[ -5 -15 -18   4  16  -7  -6   6  -7  -9   6  24  -5  -6  13 -11  -7 -30
  27   5   0 -13  -6   3  16 -17   0  -1   3 -16  28  15  11 -18  -2   3
   5   2 -43   4  -3  21  30   0 -28   0] => duru
[  0  -9   1  -6 -47   7  16  -2  39 -23   1  25   0   6 -24  -5  -8 -35
   7  23   0 -22   5 -14   5 -12 -18 -11   5  16  17 -25  19 -11  -5   7
 -14  -7  11 -10  -9  12 -29   6 -22  17] => tekef
[ -5  -4   0 -13 -18  -4   5  19  38 -33   2  13  -1   5 -18  -6  -9 -34
  38  12  46 -13  15  -9   5 -10  -4 -16  -1  29   6  -3   6   5  -2  10
   0  17  -5  -6  -8   7 -14   7 -20  14] => tekef
[ -9  -7 -37  12  19  -5 -21   0 -14   4  -7  20 -12  -2  20  -4  -8 -37
  17   6 -11   0 -14  22  24 -21  15  11   8 -18  16  32  13  -4   0  -3
   3   5 -59  -1 -14   6   0   5 -30  -5] => duru
[  9 -12   7   4  31   4   4  20  27  -8  -9 -12  18  -5 -17  -3 -18 -53
   8  -3 -12 -44   7 -13  -8 -19 -11 -10 -15  -9 -19 -11 -32  24  16  36
  -4  12 -19 -16  12  -7  -7 -23  -2 -10] => Nupas
[-46 -19  -7 -22  19 -12 -10   9  11 -29 -13 -13   8  -3  29 -27  -4 -32
  31  -5  27 -37  -4   1 -17  -7   1   3 -12  12   6 -17  -5 -31  -8  -7
  25   8  20 -12  24  10 -18  -9 -24   8] => dute
[-74 -25 -11 -50  22  -4  -5  11   9 -14 -21 -29  16  -1  43 -25  -7 -27
  37  -9  12 -37   4 -11 -21 -10   4  10 -10  16   4 -26  -8 -33 -20  -5
  35   8  23 -20  41  -1 -12 -24 -44  -1] => dute
[ 14 -14  -6  20  27   2   0  29  33 -19 -13   0  29 -10 -22   7 -21 -70
   7   5 -14 -82   8  -5  -3 -33 -18  -9 -28 -11 -33  -8 -36  29  14  40
   1  17 -37 -22  34 -17 -25 -34  -3 -16] => Nupas
[-13 -11  -7 -11 -23 -13  10   4  44 -38 -10  17  -8   5 -15  -8  -8 -31
  19   8   0 -18   6 -14   5 -10  -5 -12   2  13   4 -18   9   0   0  16
   2   5   0  -9  -4  14  -8   8 -30  20] => tekef
[ -8  -6   8  -3  24   5  -4  40  17 -20   4   6  13   0   5   3  -7 -44
  13   1  -5 -28  19  -7  -7 -12  -1 -18  -9  -1  -6  -2  -6  11  -2  27
   6  -1 -15  -7  16 -10   1 -22   2   1] => Nupas
[-52  -9  -5 -15   6  -6  -6   2  -5 -15 -18 -15   2  -4  32 -30  -3 -28
  22   4   2 -31  -1   4  -4  -2  -2  -7   1  15  11 -21  -3 -22 -11  -8
  34  10  10 -13  22   8 -19 -12 -40   9] => dute
[ -7 -11 -44  18   7 -16 -20 -14 -29  24   3  30 -36  -4  24 -11 -13 -50
   3   9  -6 -42 -14  12  12 -17  -9   8  12 -21  25  12   6 -19   7   0
   6  -1 -57   0  -7  -1 -30  12 -42 -12] => duru
[-18  -3 -44  12   2 -10 -22  -3 -10   6   6  11 -18  -9  33   7   4 -34
  17  -1  -8 -25 -27  14  14 -19  -6   1   7 -13   9  28   7  -9   1  -3
 -13  -1 -37  -3 -11  -4  -5   4 -35 -12] => duru
[  0  -9  -4  -7 -36  -9  -6  -2  45 -24  12  25  -4   5 -25   1 -11 -23
  25  21   4  -6  13 -10  12   0 -49 -12   2  23  11 -27  11  -5  -5   9
 -22 -12  19  -2 -33   0 -23  22 -22  15] => tekef
[-38 -16   7 -24  31  -1 -20   9   3 -27 -10 -24   2  -6  25 -34   7 -14
   4  -9   7 -14  -4  -2 -11 -10   4  -5 -25  17  16 -15  -2 -26 -10 -11
  43   6  29  -5  27   2 -10 -17 -16   4] => dute
[  7   7  10   8  45   1   5  11   1 -20   1  18  -9 -24   0 -13   3 -30
  11   8 -16  18 -17  11  14 -20  16   2   0 -15  52  35  13 -12  -1   9
  32  -8 -43  16   0  14   2  -1   4  13] => duru
